Below are the code and all the weights of a small trained network. Each question names an input and a target symbol and asks about switching units off, where a switched-off unit gives its printed mean instead of its output.

import numpy as np


def w(rows, s, z=0):
    codes = np.array(rows[::2]) - 128.0
    scale = np.full(codes.shape[1], s)
    scale[-1] = z or s
    return codes * scale


def norm(h):
    return h / np.sqrt((h * h).mean(-1, keepdims=True) + 1e-5)


def f(y):
    return y / 2 * (1 + np.tanh(0.7978845608 * (y + 0.044715 * y**3)))


def softmax(a):
    e = np.exp(a - a.max(-1, keepdims=True))
    return e / e.sum(-1, keepdims=True)


def log_softmax(a):
    a = a - a.max(-1, keepdims=True)
    return a - np.log(np.exp(a).sum(-1, keepdims=True))


def net(x, mask):
    ids = ['Φαβθστ'.index(c) for c in x.split()]
    T = len(ids)
    res = E[ids] + P[:T]
    u = 0
    for l in range(3):
        q, k, v = (norm(res) @ M[l].T for M in (Q, K, V))
        z = softmax(np.where(np.tri(T) > 0, q @ k.T / 3**0.5, -1e9)) @ v
        res = res + np.where(mask[u], z, O[l][:, -1]) @ O[l][:, :-1]
        u += 1
        y = f(norm(res) @ A[l][:, :-1].T + A[l][:, -1])
        res = res + np.where(mask[u : u + 4], y, B[l][:, -1]) @ B[l][:, :-1]
        u += 4
    return log_softmax(norm(res)[-1] @ U[:, :-1].T + U[:, -1])


Q, K, V, O, A, B = {}, {}, {}, {}, {}, {}
E = w([
[100,27,181,132],'Φ',
[56,113,142,142],'α',
[86,73,176,179],'β',
[45,127,129,91],'θ',
[179,186,195,133],'σ',
[156,167,247,222],'τ',
],0.014)
P = w([
[79,187,62,87],'0',
[55,111,210,94],'1',
[253,88,118,94],'2',
[63,182,190,141],'3',
[72,177,86,209],'4',
[63,149,95,57],'5',
],0.013)
Q[0] = w([
[171,129,141,164],'L0H1',
[214,111,171,8],'L0H1',
[122,175,189,106],'L0H1',
],0.013)
K[0] = w([
[108,85,61,2],'L0H1',
[143,166,13,163],'L0H1',
[178,172,129,130],'L0H1',
],0.011)
V[0] = w([
[84,64,201,182],'L0H1',
[118,223,196,145],'L0H1',
[167,254,209,224],'L0H1',
],0.0088)
O[0] = w([
[187,129,79,166,254],'L0H1',
[96,98,158,174,170],'L0H1',
[176,110,249,170,103],'L0H1',
],0.017,0.0061)
A[0] = w([
[66,160,128,102,199],'L0N1',
[74,78,107,206,87],'L0N2',
[248,167,145,153,4],'L0N3',
[138,38,177,115,83],'L0N4',
],0.011,0.0033)
B[0] = w([
[180,62,200,207,182],'L0N1',
[158,34,1,187,253],'L0N2',
[130,31,128,83,149],'L0N3',
[88,254,76,179,189],'L0N4',
],0.0089,0.0042)
Q[1] = w([
[40,160,201,216],'L1H1',
[3,219,252,173],'L1H1',
[59,60,185,182],'L1H1',
],0.0056)
K[1] = w([
[146,174,253,116],'L1H1',
[206,159,154,126],'L1H1',
[169,135,98,115],'L1H1',
],0.013)
V[1] = w([
[196,185,193,1],'L1H1',
[75,27,168,78],'L1H1',
[108,137,87,177],'L1H1',
],0.0091)
O[1] = w([
[254,40,149,19,2],'L1H1',
[5,169,40,1,146],'L1H1',
[10,161,124,164,170],'L1H1',
],0.0079,0.0082)
A[1] = w([
[110,10,102,157,3],'L1N1',
[143,160,182,162,7],'L1N2',
[115,121,134,84,225],'L1N3',
[54,143,127,123,142],'L1N4',
],0.011,0.0028)
B[1] = w([
[99,88,153,122,169],'L1N1',
[92,252,132,72,167],'L1N2',
[172,125,174,161,132],'L1N3',
[77,61,182,120,254],'L1N4',
],0.013,0.0037)
Q[2] = w([
[88,148,2,199],'L2H1',
[147,157,175,120],'L2H1',
[138,229,106,191],'L2H1',
],0.0074)
K[2] = w([
[124,2,142,116],'L2H1',
[98,123,146,232],'L2H1',
[155,149,215,62],'L2H1',
],0.0075)
V[2] = w([
[121,124,114,51],'L2H1',
[126,74,119,63],'L2H1',
[35,123,36,2],'L2H1',
],0.0063)
O[2] = w([
[237,231,137,105,72],'L2H1',
[91,255,147,57,80],'L2H1',
[229,192,200,10,253],'L2H1',
],0.0066,0.0027)
A[2] = w([
[233,214,116,38,191],'L2N1',
[233,255,65,63,253],'L2N2',
[194,62,223,179,145],'L2N3',
[122,10,18,120,226],'L2N4',
],0.0097,0.0041)
B[2] = w([
[160,84,94,170,152],'L2N1',
[189,91,43,138,174],'L2N2',
[247,199,152,106,180],'L2N3',
[178,93,173,112,254],'L2N4',
],0.014,0.0072)
U = w([
[67,132,128,122,98],'Φ',
[243,122,182,129,185],'α',
[127,86,141,42,165],'β',
[170,116,6,135,205],'θ',
[88,86,111,147,1],'σ',
[178,214,200,171,74],'τ',
],0.014,0.0045)

Each question gives the input, a string of symbols that net reads in full, and the target symbol t.
The units are the heads (3 rows each of Q, K, V and O) and the neurons (one row each of A and B). Each row of codes is followed by its name. A weight is (code - 128) times the scale printed after its matrix; where a second scale follows, it is the last column's (O, A, B and U).
mask holds one flag per unit, layer by layer, with each layer's heads first. A switched-off unit (its flag False) gives its mean, the last column of its rows in O or B, instead of its output. The means were averaged over made-up inputs and are rounded, as every weight is.
A unit's drop is (log p(t) with every unit on - log p(t) with that unit switched off) / (log p(t) with every unit on - log p(t) with every unit switched off).
The circuit of an input: a set's keep is (log p(t) with only the set's units on - log p(t) with every unit switched off) / (log p(t) with every unit on - log p(t) with every unit switched off). Starting from the 12 units with the biggest drops (on a tie, the unit counted first), units are removed one at a time, each time the one whose removal leaves the highest keep (on an exact tie, the one counted first), for as long as the keep stays at least 0.8.
units of the circuit, in order: the units of the circuit, biggest drop first
unit that matters most: the unit with the biggest drop
k most important neurons: the k neurons with the biggest drops, biggest first
k most important neurons of layer l: the k neurons of layer l with the biggest drops, biggest first
drop when u is switched off: that unit's drop, to one decimal
input β τ θ, target σ: unit that matters most : L1H1
input σ τ β, target τ: units of the circuit, in order : (L0H1, L0N4)
input σ α α, target τ: 2 most important neurons : (L0N4, L0N2)
input σ β σ α, target α: 2 most important neurons : (L0N2, L2N3)
input β α β, target σ: units of the circuit, in order : (L1H1, L2N3)
input α τ τ, target Φ: 2 most important neurons : (L0N1, L0N3)
input Φ Φ Φ Φ, target β: 3 most important neurons of layer 2 : (L2N4, L2N3, L2N2)
input β θ α σ, target α: units of the circuit, in order : (L1H1, L0N2)
input Φ τ θ Φ β, target α: 2 most important neurons : (L0N2, L0N4)
input Φ β τ θ α σ, target α: units of the circuit, in order : (L0H1, L1H1)
input τ α α, target α: 4 most important neurons : (L0N3, L0N2, L2N4, L0N4)
input Φ τ Φ τ β, target α: 2 most important neurons : (L0N2, L2N3)
input τ Φ θ, target α: 2 most important neurons : (L2N3, L0N3)
input Φ Φ α Φ τ α, target τ: units of the circuit, in order : (L0H1)
input θ α τ, target β: 2 most important neurons of layer 0 : (L0N3, L0N4)
input τ τ β Φ, target τ: 3 most important neurons : (L2N3, L0N4, L1N2)
input β α α, target σ: 2 most important neurons of layer 1 : (L1N2, L1N4)
input θ σ α, target β: 2 most important neurons of layer 1 : (L1N4, L1N2)
input α α τ, target Φ: 2 most important neurons of layer 0 : (L0N1, L0N2)
input θ Φ α, target β: most important neuron of layer 0 : (L0N4)
input Φ Φ α σ Φ θ, target α: drop when L0H1 is switched off : 0.7
